Here is a tiny trained network, its code and every weight. The questions are about switching its units off for an input and a class, where a switched-off unit gives its printed mean instead of its output.

import numpy as np


def w(rows, s, z=0):
    codes = np.array(rows[::2]) - 128.0
    scale = np.full(codes.shape[1], s)
    scale[-1] = z or s
    return codes * scale


def f(y):
    return np.maximum(y, 0)


def log_softmax(a):
    a = a - a.max(-1, keepdims=True)
    return a - np.log(np.exp(a).sum(-1, keepdims=True))


def net(x, mask):
    res = np.array(x, float).reshape(1, 4) / 4 @ E
    y = f(res @ A[0][:, :-1].T + A[0][:, -1])
    res = res + np.where(mask, y, B[0][:, -1]) @ B[0][:, :-1]
    return log_softmax(res[-1] @ U[:, :-1].T + U[:, -1])


A, B = {}, {}
E = w([
[41,246,225,49,71,52,109,164,122,79,216,119],'x0',
[170,254,139,207,89,107,172,189,172,52,157,197],'x1',
[84,78,119,136,198,56,139,22,196,73,111,185],'x2',
[142,156,105,148,93,90,110,78,149,170,102,92],'x3',
],0.0098)
A[0] = w([
[230,96,94,180,114,201,140,180,105,130,71,123,225],'n0',
[68,99,132,37,108,138,23,128,104,179,133,96,232],'n1',
[178,158,87,216,144,161,137,188,88,118,57,186,169],'n2',
[162,146,128,186,106,150,188,198,130,120,101,163,172],'n3',
[231,107,109,192,140,132,228,71,223,136,97,175,163],'n4',
[156,32,107,110,220,137,112,48,5,182,110,136,187],'n5',
[165,170,219,29,149,83,69,140,159,194,183,136,189],'n6',
[73,102,123,132,175,112,76,55,199,107,159,209,216],'n7',
[102,173,169,146,230,86,196,82,253,50,119,185,155],'n8',
[103,117,182,55,164,215,147,74,181,150,133,47,254],'n9',
[165,38,104,139,151,187,106,82,74,158,97,99,180],'n10',
],0.0069,0.0034)
B[0] = w([
[138,155,157,230,133,108,155,66,167,227,120,135,232],'n0',
[144,99,141,115,184,90,74,183,68,95,107,138,210],'n1',
[162,41,144,206,97,172,102,128,209,176,101,127,206],'n2',
[143,106,162,97,110,107,148,170,201,167,110,205,191],'n3',
[138,101,85,170,98,154,168,86,193,86,141,147,231],'n4',
[68,136,65,204,155,152,53,142,116,132,120,222,252],'n5',
[121,92,175,105,59,153,162,165,53,123,174,190,193],'n6',
[39,115,86,88,139,116,195,78,167,39,39,100,213],'n7',
[130,157,169,69,167,91,136,71,127,106,129,131,236],'n8',
[133,105,96,150,141,35,2,179,75,113,64,150,195],'n9',
[160,183,101,163,177,160,32,86,146,145,156,107,234],'n10',
],0.0087,0.013)
U = w([
[209,162,131,161,240,131,84,171,83,210,135,142,199],'0',
[120,74,140,145,51,191,163,186,185,186,85,138,115],'1',
[141,100,157,99,84,129,61,222,2,105,123,98,105],'2',
[175,187,163,138,38,161,173,206,93,137,232,188,222],'3',
[49,130,34,129,169,166,102,117,133,95,108,151,95],'4',
[157,83,145,144,165,146,216,50,149,107,109,149,1],'5',
[69,23,157,56,113,77,115,94,40,86,70,155,125],'6',
[77,204,198,65,143,100,149,107,180,95,135,113,193],'7',
],0.0077,0.00097)

Each question gives the input, the list of numbers given to net, and the class t.
The units are the neurons (one row each of A and B). Each row of codes is followed by its name. A weight is (code - 128) times the scale printed after its matrix; where a second scale follows, it is the last column's (A, B and U).
mask holds one flag per neuron, in row order. A switched-off neuron (its flag False) gives its mean, the last column of its row in B, instead of its output. The means were averaged over made-up inputs and are rounded, as every weight is.
A unit's drop is (log p(t) with every unit on - log p(t) with that unit switched off) / (log p(t) with every unit on - log p(t) with every unit switched off).
The circuit of an input: a set's keep is (log p(t) with only the set's units on - log p(t) with every unit switched off) / (log p(t) with every unit on - log p(t) with every unit switched off). Starting from all 11 units, units are removed one at a time, each time the one whose removal leaves the highest keep (on an exact tie, the one counted first), for as long as the keep stays at least 0.8.
units of the circuit, in order: the units of the circuit, biggest drop first
most important unit: the unit with the biggest drop
top k neurons: the k neurons with the biggest drops, biggest first
drop of u: that unit's drop, to one decimal
input [3,0,-3,-4], class 2: units of the circuit, in order	(n0 n4)
input [8,3,0,4], class 3: most important unit	n6
input [1,-2,6,1], class 6: units of the circuit, in order	(n10 n0)
input [-5,1,-1,3], class 1: top 2 neurons	(n8 n2)
input [1,-8,-7,7], class 2: units of the circuit, in order	(n1 n9)
input [7,0,-7,7], class 2: top 4 neurons	(n1 n0 n4 n3)
input [8,-1,6,6], class 6: units of the circuit, in order	(n6 n10)
input [0,5,-7,8], class 1: units of the circuit, in order	(n2 n10)
input [1,5,1,-5], class 7: units of the circuit, in order	(n8 n5)
input [1,-8,-7,-7], class 2: top 2 neurons	(n1 n9)
input [5,2,-1,4], class 3: units of the circuit, in order	(n7 n6)
input [-8,2,0,2], class 1: top 2 neurons	(n2 n4)
input [-5,-4,0,8], class 0: top 3 neurons	(n7 n10 n0)
input [2,3,8,2], class 7: most important unit	n8
input [-1,2,3,7], class 5: top 2 neurons	(n5 n9)
input [3,0,-3,0], class 2: top 2 neurons	(n0 n4)
input [-3,-3,0,-1], class 0: top 3 neurons	(n7 n10 n4)
input [2,1,-1,7], class 3: top 2 neurons	(n7 n9)
input [0,-8,4,5], class 4: top 2 neurons	(n5 n10)
input [8,-1,4,-5], class 6: most important unit	n6
input [-8,0,7,8], class 4: top 2 neurons	(n5 n10)
input [2,6,1,5], class 7: top 2 neurons	(n8 n5)
input [-2,8,-6,1], class 1: drop of n2	0.2
input [-2,1,0,5], class 1: drop of n1	0.2
